Below are the code and all the weights of a small trained network. Each question names an input and a class and asks about switching units off, where a switched-off unit gives its printed mean instead of its output.

import numpy as np


def w(rows, s, z=0):
    codes = np.array(rows[::2]) - 128.0
    scale = np.full(codes.shape[1], s)
    scale[-1] = z or s
    return codes * scale


def norm(h):
    return h / np.sqrt((h * h).mean(-1, keepdims=True) + 1e-5)


def f(y):
    return np.maximum(y, 0)


def log_softmax(a):
    a = a - a.max(-1, keepdims=True)
    return a - np.log(np.exp(a).sum(-1, keepdims=True))


def net(x, mask):
    res = np.array(x, float).reshape(1, 2) / 4 @ E
    u = 0
    for l in range(2):
        y = f(norm(res) @ A[l][:, :-1].T + A[l][:, -1])
        res = res + np.where(mask[u : u + 5], y, B[l][:, -1]) @ B[l][:, :-1]
        u += 5
    return log_softmax(norm(res)[-1] @ U[:, :-1].T + U[:, -1])


A, B = {}, {}
E = w([
[175,245,198,219,190,34,127],'x0',
[53,149,105,181,182,164,1],'x1',
],0.0052)
A[0] = w([
[176,243,160,124,166,132,165,101],'0.n1',
[193,126,84,160,109,3,132,32],'0.n2',
[122,207,141,139,121,248,77,252],'0.n3',
[226,68,189,93,145,99,205,124],'0.n4',
[143,58,121,106,63,173,144,216],'0.n5',
],0.0043,0.0022)
B[0] = w([
[138,31,237,59,220,110,88,208],'0.n1',
[101,98,53,97,126,124,54,171],'0.n2',
[159,131,202,149,78,135,232,208],'0.n3',
[124,235,154,133,2,246,103,225],'0.n4',
[112,153,208,151,240,24,100,254],'0.n5',
],0.0045,0.0044)
A[1] = w([
[160,103,101,150,120,92,123,56],'1.n1',
[99,157,201,126,116,156,76,206],'1.n2',
[118,3,48,53,128,185,78,144],'1.n3',
[101,165,68,191,157,179,1,4],'1.n4',
[84,62,172,99,218,173,112,69],'1.n5',
],0.0073,0.0021)
B[1] = w([
[162,74,163,106,91,129,103,128],'1.n1',
[75,73,47,149,161,143,123,229],'1.n2',
[161,167,174,211,214,47,90,254],'1.n3',
[242,174,156,2,3,140,198,184],'1.n4',
[97,124,112,102,85,170,174,217],'1.n5',
],0.0079,0.0066)
U = w([
[158,139,193,160,255,50,76,174],'0',
[186,175,149,61,2,175,136,212],'1',
[13,71,68,144,143,199,138,133],'2',
[133,104,74,146,101,98,89,3],'3',
],0.014,0.0047)

Each question gives the input, the list of numbers given to net, and the class t.
The units are the neurons (one row each of A and B). Each row of codes is followed by its name. A weight is (code - 128) times the scale printed after its matrix; where a second scale follows, it is the last column's (A, B and U).
mask holds one flag per neuron, layer by layer. A switched-off neuron (its flag False) gives its mean, the last column of its row in B, instead of its output. The means were averaged over made-up inputs and are rounded, as every weight is.
A unit's drop is (log p(t) with every unit on - log p(t) with that unit switched off) / (log p(t) with every unit on - log p(t) with every unit switched off).
The circuit of an input: a set's keep is (log p(t) with only the set's units on - log p(t) with every unit switched off) / (log p(t) with every unit on - log p(t) with every unit switched off). Starting from all 10 units, units are removed one at a time, each time the one whose removal leaves the highest keep (on an exact tie, the one counted first), for as long as the keep stays at least 0.8.
units of the circuit, in order: the units of the circuit, biggest drop first
most important unit: the unit with the biggest drop
top k neurons in layer l: the k neurons of layer l with the biggest drops, biggest first
drop when u is switched off: that unit's drop, to one decimal
input [1,5], class 1: most important unit : 1.n4
input [2,-4], class 1: top 2 neurons in layer 0 : 0.n5, 0.n4
input [3,2], class 2: units of the circuit, in order : 1.n3, 1.n2
input [0,0], class 2: units of the circuit, in order : 1.n3, 1.n4
input [0,4], class 1: top 2 neurons in layer 0 : 0.n1, 0.n5
input [1,-2], class 2: top 3 neurons in layer 1 : 1.n2, 1.n3, 1.n4
input [3,3], class 2: units of the circuit, in order : 1.n3, 1.n2
input [1,3], class 2: top 3 neurons in layer 0 : 0.n3, 0.n2, 0.n4
input [0,-2], class 2: top 3 neurons in layer 1 : 1.n2, 1.n3, 1.n4
input [-6,-6], class 0: top 3 neurons in layer 1 : 1.n3, 1.n4, 1.n5
input [4,6], class 1: top 2 neurons in layer 1 : 1.n4, 1.n3
input [-6,7], class 1: top 2 neurons in layer 1 : 1.n4, 1.n5
input [0,-1], class 2: top 2 neurons in layer 1 : 1.n2, 1.n3
input [1,0], class 2: most important unit : 1.n5
input [0,8], class 1: drop when 1.n4 is switched off : 1.0
input [-8,2], class 0: drop when 1.n3 is switched off : 1.0
input [1,2], class 2: drop when 0.n3 is switched off : 0.5
